Here is a tiny trained network, its code and every weight. The questions are about switching its units off for an input and a target symbol, where a switched-off unit gives its printed mean instead of its output.

import numpy as np


def w(rows, s, z=0):
    codes = np.array(rows[::2]) - 128.0
    scale = np.full(codes.shape[1], s)
    scale[-1] = z or s
    return codes * scale


def f(y):
    return y / 2 * (1 + np.tanh(0.7978845608 * (y + 0.044715 * y**3)))


def softmax(a):
    e = np.exp(a - a.max(-1, keepdims=True))
    return e / e.sum(-1, keepdims=True)


def log_softmax(a):
    a = a - a.max(-1, keepdims=True)
    return a - np.log(np.exp(a).sum(-1, keepdims=True))


def net(x, mask):
    ids = ['ΞΣΦΨβεηλπ'.index(c) for c in x.split()]
    T = len(ids)
    res = E[ids] + P[:T]
    r = res
    for j in range(3):
        rows = slice(3 * j, 3 * j + 3)
        q, k, v = (r @ M[0][rows].T for M in (Q, K, V))
        z = softmax(np.where(np.tri(T) > 0, q @ k.T / 3**0.5, -1e9)) @ v
        o = O[0][rows]
        res = res + np.where(mask[j], z, o[:, -1]) @ o[:, :-1]
    y = f(res @ A[0][:, :-1].T + A[0][:, -1])
    res = res + np.where(mask[3:11], y, B[0][:, -1]) @ B[0][:, :-1]
    return log_softmax(res[-1] @ U[:, :-1].T + U[:, -1])


Q, K, V, O, A, B = {}, {}, {}, {}, {}, {}
E = w([
[126,135,72],'Ξ',
[137,100,124],'Σ',
[74,103,56],'Φ',
[165,151,94],'Ψ',
[75,166,154],'β',
[146,152,25],'ε',
[177,92,186],'η',
[253,131,150],'λ',
[187,165,53],'π',
],0.02)
P = w([
[155,252,168],'0',
[112,119,110],'1',
[111,111,109],'2',
[109,109,112],'3',
[111,112,113],'4',
[121,116,115],'5',
[116,116,112],'6',
],0.018)
Q[0] = w([
[78,93,91],'h1',
[73,198,98],'h1',
[93,60,240],'h1',
[87,39,148],'h2',
[194,67,66],'h2',
[95,131,116],'h2',
[189,95,147],'h3',
[120,29,251],'h3',
[85,189,170],'h3',
],0.017)
K[0] = w([
[131,146,194],'h1',
[47,199,119],'h1',
[108,47,123],'h1',
[144,111,165],'h2',
[153,57,79],'h2',
[133,148,135],'h2',
[166,103,99],'h3',
[126,5,147],'h3',
[62,120,123],'h3',
],0.021)
V[0] = w([
[94,196,58],'h1',
[117,138,214],'h1',
[102,82,105],'h1',
[150,61,123],'h2',
[116,110,97],'h2',
[94,127,179],'h2',
[96,80,107],'h3',
[246,96,107],'h3',
[110,128,234],'h3',
],0.014)
O[0] = w([
[167,229,5,91],'h1',
[87,94,162,182],'h1',
[67,122,102,36],'h1',
[100,166,102,134],'h2',
[84,126,131,122],'h2',
[209,177,94,83],'h2',
[82,156,111,30],'h3',
[211,15,92,245],'h3',
[154,146,255,179],'h3',
],0.0091,0.012)
A[0] = w([
[87,133,200,147],'n1',
[123,157,129,250],'n2',
[46,99,102,204],'n3',
[113,191,100,81],'n4',
[106,93,104,109],'n5',
[96,225,74,108],'n6',
[210,160,148,82],'n7',
[3,141,208,92],'n8',
],0.014)
B[0] = w([
[82,117,82,250],'n1',
[254,247,214,179],'n2',
[161,148,220,152],'n3',
[77,42,132,167],'n4',
[148,159,25,146],'n5',
[27,124,146,208],'n6',
[57,90,61,227],'n7',
[157,159,69,192],'n8',
],0.0085,0.014)
U = w([
[130,156,93,203],'Ξ',
[246,183,166,131],'Σ',
[55,124,117,62],'Φ',
[209,181,98,178],'Ψ',
[161,190,179,175],'β',
[58,96,48,9],'ε',
[92,94,193,157],'η',
[208,101,85,1],'λ',
[158,153,53,100],'π',
],0.011,0.0094)

Each question gives the input, a string of symbols that net reads in full, and the target symbol t.
The units are the heads (3 rows each of Q, K, V and O) and the neurons (one row each of A and B). Each row of codes is followed by its name. A weight is (code - 128) times the scale printed after its matrix; where a second scale follows, it is the last column's (O, A, B and U).
mask holds one flag per unit, heads first, then neurons. A switched-off unit (its flag False) gives its mean, the last column of its rows in O or B, instead of its output. The means were averaged over made-up inputs and are rounded, as every weight is.
A unit's drop is (log p(t) with every unit on - log p(t) with that unit switched off) / (log p(t) with every unit on - log p(t) with every unit switched off).
The circuit of an input: a set's keep is (log p(t) with only the set's units on - log p(t) with every unit switched off) / (log p(t) with every unit on - log p(t) with every unit switched off). Starting from all 11 units, units are removed one at a time, each time the one whose removal leaves the highest keep (on an exact tie, the one counted first), for as long as the keep stays at least 0.8.
circuit, biggest first: the units of the circuit, biggest drop first
k most important neurons: the k neurons with the biggest drops, biggest first
heads that matter: for each layer, one digit per head in row order, 1 if its drop is at least 0.15 and else 0, layers parted by /
drop when u is switched off: that unit's drop, to one decimal
input η ε λ λ ε Σ, target λ: 2 most important neurons : n5, n6
input β β η Φ ε, target β: heads that matter : 001
input η λ Φ η Φ, target η: heads that matter : 100
input β ε η Φ η ε π, target β: circuit, biggest first : h3
input π Ψ π π, target π: circuit, biggest first : h1, n7
input η Ξ ε, target η: circuit, biggest first : h1, h3
input ε ε η λ π, target ε: circuit, biggest first : h1, n6, h3
input ε λ β, target β: 2 most important neurons : n2, n3
input Ψ Ξ Ψ, target Ψ: heads that matter : 100
input π π Φ Ξ, target π: heads that matter : 101
input β Φ λ η λ Ξ, target β: circuit, biggest first : h3, n2
input η η β η ε Σ π, target η: circuit, biggest first : h1, h2
input Ψ η η Ψ, target Ψ: 2 most important neurons : n2, n1
input π λ ε, target π: circuit, biggest first : h1
input Σ η η ε η π π, target Σ: heads that matter : 001
input Ψ λ π, target Ψ: heads that matter : 100
input η λ η Ψ, target η: heads that matter : 101
input β η Ψ β η Ψ, target β: heads that matter : 101
input β η β Φ, target β: drop when h3 is switched off : 0.6
input λ β Φ, target λ: drop when h2 is switched off : 0.0
input η η Φ λ π, target η: drop when n8 is switched off : 0.1
input λ ε η η β Ψ, target λ: drop when h3 is switched off : 1.0
input η π ε λ Ξ, target η: circuit, biggest first : h1
input Ψ Φ π Σ, target Ψ: 2 most important neurons : n5, n3
input η Σ η Ξ η ε β, target β: 3 most important neurons : n2, n6, n7
